In the rows, 128 means zero.
Each row of numbers belongs to one of the elements below and depends on some of the facts about them. Some rows are named. Which element is each other row?

Known rows:
[ 97  98  94 117 148 103 183  90 113 116 108 128 112 120 106 105 155 122
 139 117 159 141 161 123 135 120 129 107 107 160 152 145 101 152  83 174
 126 135 120 159 139 139]: <699>
[ 86 116 107  97 135 136 121 148 122 137 101 128 141 104 130 110 153 136
 155 144 165 139 128 139 115 125 152 118 101 136 137 128 112 149 100 158
 144 146 123  55  93 113]: <66>
[ 89  95 112 101  97 152 160 183 115  98  28 125 155  69  99 103 169 130
 135 134 183 151 142 123 119  76 153 134  82 151 139 124 103 132  83 157
 143 151 147 126 125 137]: <170>
[ 73 110 106  89 130 109 155 143 152 116  88 142 140 109 110 129 172 106
 181 154 171 140 102 132 135  98 131 125 107 160 136 124  96 144 100 167
 150 140 120  82 141 120]: <26>
[ 70 122  98  78 112 126 159 145 131 124 107 134 149 102 117 123 160 107
 114 157 145 138 149 133 126 107 130 163 100 150 136 136 100 150  98 169
 133 125 122  98 103 146]: <43>
[ 89 128 111  83 117 123 159 134 134 156  78 128 141  80 133 110 163 120
 125 137 153 133 101 131 146 102 113 142 105 182 147 136 107 155  73 149
 149 143 122  98 135 126]: <548>
[ 73 124 108  99 150 170 115 152 129 141 143 122 134  92 117 110 157 155
 171 127 177 134 140 134 126 152 141 133 112 154 166 131  98 153  86 159
 155 162 126  75  80 128]: <388>
[ 75 116 105  90 126 108 187 144 163 140 109 138 140  97 110 134 181  91
 157 153 166 131  94 128 158 110 127 132 123 179 141 128  82 146  98 161
 156 139 120  95 132 127]: <806>
[ 70 125  99  81 118 135 166 141 147 127 103 135 148  95 113 125 157 111
 101 159 146 135 151 127 132 108 125 161 104 152 141 133 100 156 101 171
 137 130 119 121 106 151]: <432>
[ 66 119 108  86 137 133 160 151 164 121 127 132 132  99 101 128 179 116
 179 142 183 135 102 124 152 126 123 138 121 184 161 125  81 144  87 164
 160 156 128 102 126 135]: <712>
[ 91 122 105 107 133 133 165 130 123 163 106 135 144  84 134 122 162 128
 129 146 153 129 137 135 140 123 152 125 106 145 139 130  99 158 108 160
 150 138 106  65  94 123]: <32>
[ 91 115 108  96 127 137 130 152 126 135 100 126 140 107 129 111 157 129
 144 149 164 138 122 128 124 130 152 115 104 146 142 128 113 153  94 159
 144 146 122  60  91 112]: <110>
[ 71 112 105  85 133 112 132 153 182 111  73 140 132 118 100 129 155 114
 159 164 172 143  84 125 124  99 129 111 107 158 136 119 102 154 110 166
 153 152 125 110 141 125]: <245>
[ 68 114 102  94 127 107 154 139 149 123  89 141 140 105 113 133 172 100
 176 155 177 138 105 135 134 101 133 126 108 163 134 124  94 145 102 167
 149 141 118  89 145 128]: <771>
[ 72 121 102 100 132 107 186 122 150 140  96 147 145  92 113 137 179 107
 166 152 158 131 116 135 147  92 130 130 115 159 134 128  82 145 112 169
 154 133 107  91 144 135]: <861>
[ 72 119 100  96 126 110 169 131 169 121  80 150 138  98 120 136 178 105
 168 152 159 132 121 132 143  98 131 128 110 159 134 126  88 139 104 169
 153 135  99  80 146 126]: <293>
[ 66 124  93  78 114 122 146 146 138 125 108 131 149 104 116 126 154  96
 114 161 154 140 138 136 122 104 130 160  98 152 131 134 107 152 100 166
 130 128 127 100 105 146]: <277>
[ 67 118  96  91 119 123 148 143 196  86  53 154 123 101 131 132 174 105
 173 155 167 129 140 113 140 113 128 120 100 165 143 120 100 130  94 175
 151 139  79  73 149 116]: <751>
[ 88 123 105 101 128 130 146 139 125 150 100 127 142  93 134 119 157 124
 137 146 166 135 127 137 130 125 155 120 104 147 137 129 111 155  99 159
 145 140 114  63  92 120]: <347>
[ 73 104 103 114 118 122 162 145 135 138  37 153 159  72 113 123 171 117
 119 124 145 130 135 135 152  91 142 137  87 157 127 135  92 132 101 154
 140 145 127 116 109 143]: <495>
[ 88 117 104  99 125 129 154 141 126 156 109 122 141  93 135 120 160 113
 132 149 166 134 120 134 136 129 155 123 110 154 138 130 106 156  96 156
 144 141 121  62  91 119]: <191>

Facts:
τ: uses; Φ: belongs to class; ω: is directly followed by
<571>: τ <699>; Φ lupem; ω <142>
<228>: τ <548>; Φ nukam; ω <480>
<480>: τ <175>; Φ trisku; ω <185>
<548>: τ <806>; Φ trisku; ω <43>
<619>: Φ trisku; ω <809>
<711>: Φ nukam; ω <619>
<574>: Φ klelum
<895>: Φ mune
<771>: Φ mune
<347>: Φ niklek
<113>: τ <339>; Φ mune; ω <154>
<245>: τ <277>; Φ mune; ω <825>
<444>: Φ niklek
<861>: Φ mune
<128>: τ <257>; Φ niklek; ω <711>
<520>: Φ niklek; ω <861>
<50>: Φ niklek; ω <301>
<809>: τ <824>; Φ klelum; ω <257>
<43>: Φ klelum; ω <384>
<301>: Φ niklek
<66>: Φ niklek; ω <103>
<191>: Φ niklek
<103>: τ <679>; Φ nukam; ω <113>
<261>: Φ klelum; ω <369>
<825>: Φ nukam; ω <26>
<175>: τ <170>; Φ klelum; ω <407>
<369>: τ <480>; Φ klelum; ω <115>
<679>: Φ lupem
<407>: Φ niklek; ω <699>
<849>: τ <619>; Φ mune; ω <590>
<277>: Φ klelum
<201>: τ <571>; Φ klelum; ω <228>
<847>: Φ niklek; ω <32>
<142>: Φ klelum; ω <574>
<318>: τ <268>; Φ mune
<185>: Φ mune; ω <782>
<590>: Φ niklek
<512>: Φ mune; ω <566>
<29>: τ <407>; Φ niklek; ω <73>
<31>: Φ mune; ω <29>
<869>: Φ niklek; ω <847>
<154>: Φ mune; ω <869>
<363>: Φ niklek; ω <679>
<100>: Φ lupem; ω <432>
<153>: Φ niklek
<73>: τ <245>; Φ klelum; ω <570>
<877>: τ <363>; Φ klelum; ω <293>
<170>: τ <50>; Φ lupem; ω <175>
<824>: τ <73>; Φ lupem; ω <895>
<488>: τ <695>; Φ klelum; ω <85>
<712>: τ <384>; Φ mune; ω <548>
<384>: τ <388>; Φ niklek; ω <849>
<131>: τ <712>; Φ niklek; ω <363>
<388>: τ <128>; Φ niklek; ω <476>
<699>: τ <476>; Φ nukam; ω <100>
<495>: Φ lupem
<110>: Φ niklek; ω <814>
<85>: τ <113>; Φ trisku; ω <824>
<806>: τ <191>; Φ mune; ω <495>
<32>: Φ niklek; ω <799>
<476>: τ <877>; Φ niklek; ω <695>
<799>: Φ nukam; ω <247>
<339>: τ <751>; Φ trisku
<751>: τ <293>; Φ mune
<483>: τ <29>; Φ niklek; ω <712>
<293>: Φ mune
<432>: τ <566>; Φ klelum; ω <520>
<247>: Φ niklek
<268>: τ <103>; Φ klelum
<814>: τ <347>; Φ mune; ω <751>
<115>: τ <483>; Φ niklek; ω <156>
<477>: Φ nukam; ω <50>
<156>: Φ nukam; ω <877>
<570>: τ <66>; Φ mune
<26>: Φ mune; ω <31>
<257>: τ <570>; Φ lupem; ω <488>
<717>: Φ trisku; ω <483>
<695>: τ <318>; Φ nukam
<782>: Φ niklek; ω <806>
<566>: τ <809>; Φ trisku; ω <131>

Rows to name:
[ 88 117  78 110 127 125 158 112 139 108 137 133 130  99 128 119 157 105
 132 117 165 139 130 113 133  87 131 117 107 152 142 138  98 149  95 159
 135 134 141 109 119 126]	<156>
[ 71 116  96 114 123 134 158 146 184 144   6 156 148  65  99 129 150 130
  78 140 140 125 123 123 152  92 136 125  91 157 130 130  93 153 118 156
 149 160 117 175 113 160]	<824>
[ 88 121 109  97 132 148 150 146 131 146 108 125 135  94 126 114 160 133
 137 142 168 132 128 125 139 140 147 125 111 155 152 129 107 156  90 161
 152 149 120  75  89 120]	<131>
[ 88 123  75 117 127 124 179  95 142 126 143 139 134  88 129 126 162 106
 122 116 153 132 142 114 146  78 130 122 109 152 141 141  91 151 101 160
 139 128 131 108 121 135]	<799>
[ 99 100 121 103 152 113 165 127  95 152  67 123 124 124 112  98 155 146
 146 148 159 137 153 147 124 161 150 108 104 150 147 136 114 154  86 173
 137 147  99 108 113 125]	<476>
[ 79  84 120 106 137 111 148 153 114 116   8 138 143 106  95 101 161 130
 137 128 157 142 142 138 139 126 141 120  84 165 137 136 109 129  80 165
 130 156 124 155 124 141]	<571>
[ 88 114  85 104 125 132 155 123 146 102 143 126 124 106 122 115 156 108
 131 116 173 143 120 100 139  96 127 117 112 164 151 136 104 150  86 159
 136 139 149 117 114 124]	<228>
[ 60 124  94 108 148 119 140 114 149 130 110 150 147  90 109 137 171 134
 198 138 161 133 140 149 126  90 129 137 104 138 139 128  76 141 120 169
 156 139 110  82 147 144]	<570>
[ 95 115 108 102 133 127 157 136 118 155  96 127 140 101 130 114 159 130
 142 145 154 135 136 140 129 129 153 116 105 145 138 132 107 150 100 162
 143 140 112  70  97 118]	<363>
[ 92 118 107  96 127 133 150 148 126 150 109 125 140  99 135 114 161 120
 136 149 160 135 117 130 134 131 151 122 110 152 139 129 109 154  95 156
 145 143 122  61  89 113]	<407>
[ 73 102 105 112 120 125 153 151 133 128  29 149 159  77 113 118 166 116
 124 126 151 136 133 134 146  93 142 134  87 158 128 134  96 130  96 155
 138 149 131 116 109 138]	<100>
[ 72 122 106 104 155 165  96 147 125 133 142 126 141  95 117 109 152 165
 178 124 173 136 150 144 112 142 145 130 104 138 158 132 101 151  96 161
 153 158 125  64  88 129]	<128>
[ 56 113 101 122 143 148 109 140 130 123  63 153 162  68 103 118 161 157
 164 105 153 133 163 151 127  94 138 145  80 138 138 136  85 126 105 160
 144 157 128 113 110 156]	<257>
[ 91 116 109  99 130 136 143 144 121 144  97 127 141  98 130 113 159 127
 140 147 162 136 132 130 131 126 151 119 106 145 140 128 110 154 100 159
 147 144 116  62  94 115]	<301>
[ 71 110 108  71 122 128 143 157 124 112  98 127 141 123 106 110 155 113
 124 158 155 146 149 129 119 122 126 157 100 154 144 135 111 149  85 174
 129 131 127 115 105 141]	<201>
[ 95 121 106  97 125 136 170 145 131 164 116 124 139  92 132 119 164 115
 119 145 158 128 115 124 149 136 148 123 117 165 147 133 101 157  93 156
 150 144 122  72  82 118]	<29>
[ 92 118 111  95 129 140 155 146 127 149 103 124 137  95 128 113 160 124
 130 148 164 133 121 125 138 138 149 120 112 155 148 128 108 157  91 159
 150 146 117  73  87 118]	<115>
[ 84 123 109  86 122 118 132 128 123 149  66 132 144  84 136 109 156 126
 141 138 148 135 115 141 123  86 117 137  95 161 138 136 111 151  82 151
 143 139 118  81 145 121]	<619>
[ 76 140  97  91 107 137 128 130 182 110  21 143 124  69 161 116 158 128
 132 136 155 120 162 118 135 109 116 133  84 171 152 127 124 139  72 163
 145 136  61  77 158 119]	<339>
[ 77 118 104  74 106 144 155 164 124 105 100 123 146 103 109 113 159 116
 122 158 163 146 153 124 115 105 132 161  98 151 145 129 107 153  89 172
 138 131 132 107 110 144]	<369>

Now the same elements, written a new way:
Some elements and their rows:
[134 122 107 119 102 109 113 150 115 116 116 179 118 117 119 134 125 163
 138]: <809>
[100 128 131 136 105 142 113 146 121 124 182 118 203 122 123 116 111 171
 113]: <257>
[ 96 151 172 185 154 105 141 136 150 117 147 168 167 113 130 118 122 113
 115]: <128>
[102 164 106 107 151 131 111 118 119 114 113 240 111 129 116 149 115 108
 142]: <566>
[ 91 117 141 154 107 113 143 129 122 114 153 156 118 112 127 120 131  96
 116]: <131>
[208 117 133 136 140 109 144 126 118 124 122 128 151 161 121 109 181  99
 145]: <363>
[ 99 129 149 114 112 126 134 140 129 129 132 117 118 113 117 141 123 129
 108]: <574>
[133 124 123 110 145 112 111 124 126 161 117 115 116 116 135 119 138 111
 108]: <113>
[116 121 116 105 144 107 117 124 121 144 119 112 114 123 133 117 129 130
 111]: <154>
[141 120 114 115 131 112 160 123 121 112 131 114 125 149 119 118 128 138
 149]: <869>
[100 154 135 100 108 138 111 116 117 133 134 155 123 147 137 167 128 127
 126]: <339>
[127 121 139 147 177 105 164 123 118 136 121 119 155 147 109 112 126  89
 155]: <50>
[151 130 127 141 150 111 152 122 121 117 115 125 125 130 118 120 127 106
 158]: <301>
[105 142 118 135 118 109 173 119 122 117 132 109 124 172 116 112 124 130
 119]: <444>
[114 117 169 157 102 127 134 149 151 136 126 154 117 119 117 123 117 103
 114]: <261>
[126 138 114 150 137 109 158 124 123 131 129 116 151 158 116 122 130 123
 138]: <191>
[104 138 139 103 111 139 109 125 115 110 131 163 115 123 148 150 124 117
 158]: <548>
[106 122 100 156 137 156 117 124 152 119 112 121 131 116 145 152 120 101
 109]: <825>
[216 138 135 174 127 122 141 130 124 114 112 134 111 117 128 121 127 106
 197]: <115>
[117 124 117 105 141 112 164 117 118 117 132 114 122 166 115 115 127 127
 136]: <29>
[127 118 110 105 108 104 151 119 123 114 143 118 139 175 124 114 143 197
 137]: <247>

Rows to name:
[138 121 130 168 135 197 111 121 121 140 143 134 137 119 116 117 118  98
 114]	<170>
[123 120 141 176 167 196 123 126 132 119 116 116 117 122 139 180 153  98
 109]	<103>
[169 118 110 105 114 106 125 148 128 118 129 138 115 122 119 154 119 172
 120]	<73>
[ 98 135 169 184 145 107 151 122 136 118 152 164 158 115 119 120 121 100
 112]	<388>
[ 97 166 178 188 181 110 140 169 160 116 147 157 210 119 114 117 125 141
 111]	<66>
[163 139 140 176 156 111 152 123 131 116 117 152 118 121 115 117 119  96
 167]	<110>
[136 133 129 106 114 154 109 125 123 115 123 141 109 129 183 135 148 163
 181]	<85>

The same elements again, as new rows of numbers:
Some elements and their rows:
[128 131 137 134 130 103 126 106 127 132 117 122 126 176 116 131 108]: <110>
[127 112  96 116 103 154  92 165 128 112 122 103 139 131 143 125 129]: <73>
[122  68 109 133 148 209  99 102 133 146 139 143 149 129 105 137 167]: <877>
[124 106 152 155 167 166 123  42 130 154 140 162 140 194  76 112 165]: <363>
[138 169 139 117 151  89 128  94 137 137 170 166 136 183 109 122 111]: <679>
[128 109 109 123 124 147 118 164 127 135 115 115 123  95 141 145 119]: <142>
[123 115 105 105 136 137 122 162 126 137 129 107 120  83 147 137 139]: <574>
[145 114 138 114 199 119 120  37 122 153 186 177 119 182  78 137 128]: <571>
[126 108 117 125 135 164 135 148 124 136 120 141 125  77 132 141 148]: <480>
[125 142 136 134 133 101 110 129 128 120 136 119 140 192 121 112 129]: <520>
[126  99  97 112 118 148 107 170 135 131 137 118 134  95 145 138 128]: <432>
[122 148 144 139 124  93 132 119 129 127 132 121 131 185 123 128 122]: <347>
[124 110 107 122 123 153 116 150 131 137 127 121 130 103 150 141 133]: <809>
[119 106 125 128 147 156 126 135 127 143 138 128 118  91 130 144 157]: <619>
[140 141 125 113 124 111 130  84 129 119 139 131 116 163 133 115 114]: <257>
[128 126 142 139 126 100 124  96 126 128 124 117 119 170 128 137 106]: <128>
[139 138 154 129 141  44 116  86 123 123 102 109 103 197 127 112  97]: <711>
[119 139 111 126 128 162 107 162 131 131 123 118 140 137 128 135 124]: <277>
[115 134 124 123 141  84 105 144 122 118 147 100 142 186 120 115 135]: <590>
[136 119 139 135 119 174 153 161 125 134 126 180 128  28 131 133 161]: <712>
[130 127 127 136 116 184 168 138 128 130 135 151 119  27 133 140 157]: <26>

Rows to name:
[126 139 125 131  92 186 158 157 133 117 142 140 135  50 142 131 141]	<806>
[124 100 116 117 114 146 123 145 125 129 123 107 111  84 150 152 120]	<717>
[130 158 158 140 136  53 127  98 123 129  82 130 109 198 126  96 108]	<695>
[140 106 157 142 188  79 114  30 126 136 125 150 134 232  82 107 139]	<699>
[121 136 115 123 111 163 136 170 125 131 120 113 116  81 158 137 126]	<548>
[130 121 148 142 145 114 136  95 131 133 131 131 128 168 102 137 129]	<50>
[118 107  94 114  95 153  97 182 135 122 104  97 136 101 166 125 129]	<488>
[125 124 100 130 120 182 107 163 136 129 128 122 143 118 131 135 125]	<43>

The same elements again, as new rows of numbers:
Some elements and their rows:
[129 120 116 126 106 110 108 121 127  89 144 134 120 126]: <520>
[138 142 118 134 156 160 122 133 133 139  98 132 161 161]: <201>
[154 147 121 134 106 151 103 134 123 105 123 128 147 169]: <488>
[165 187 101 136  94  75 200  92 163 192 142  61  16 106]: <100>
[125 113 138 125  80  72 144 118 137  92 186 132  70  74]: <895>
[106 115 131 122 152 119 121 130 130 151 106 127 146 129]: <66>
[143 161 130 122  94 154 109 165 133 134  96 111 155 183]: <268>
[149 177 102 129 132 150 121 127 142 158 102 123 147 177]: <369>
[168 111 112  84 145 169  66 133 115 105  90 183 218 156]: <480>
[139 149 143 133  88 109 176 133 154 146 172 140  84  92]: <806>
[139 175  79 151 145 130 100 108 134 166  80  86 126 203]: <825>
[168 135  82  69 159 121  62 113 141 151  65 164 192 165]: <717>
[130 160 131 115 127  77 180 107 169 201 134 120  80  98]: <512>
[117 122 147 118 114  78 157 126 139 140 155 124  86  78]: <185>
[132 164 104 150 101 145 161 123 115 147 143 151 148 150]: <384>
[123 112 107 161 123 135  60 125  85  69 124  99 130 158]: <799>
[101 158 126 137 139 154 171 146 118 183 105 154 159 147]: <388>
[112 118 165 125 136 131 174 129 138 173 154 132  95  85]: <245>
[152 162 122 143  92  77 195 112 147 172 137  62  34 102]: <679>
[123  94 131 132 105 103  93 122 110  56 163 136 125 110]: <247>
[ 95  89 136 123 141 125 108 135 116  98 121 138 142 115]: <153>

Name these rows:
[155 135 139 153  90 140 180  88 116 142 192  72  22  90]	<824>

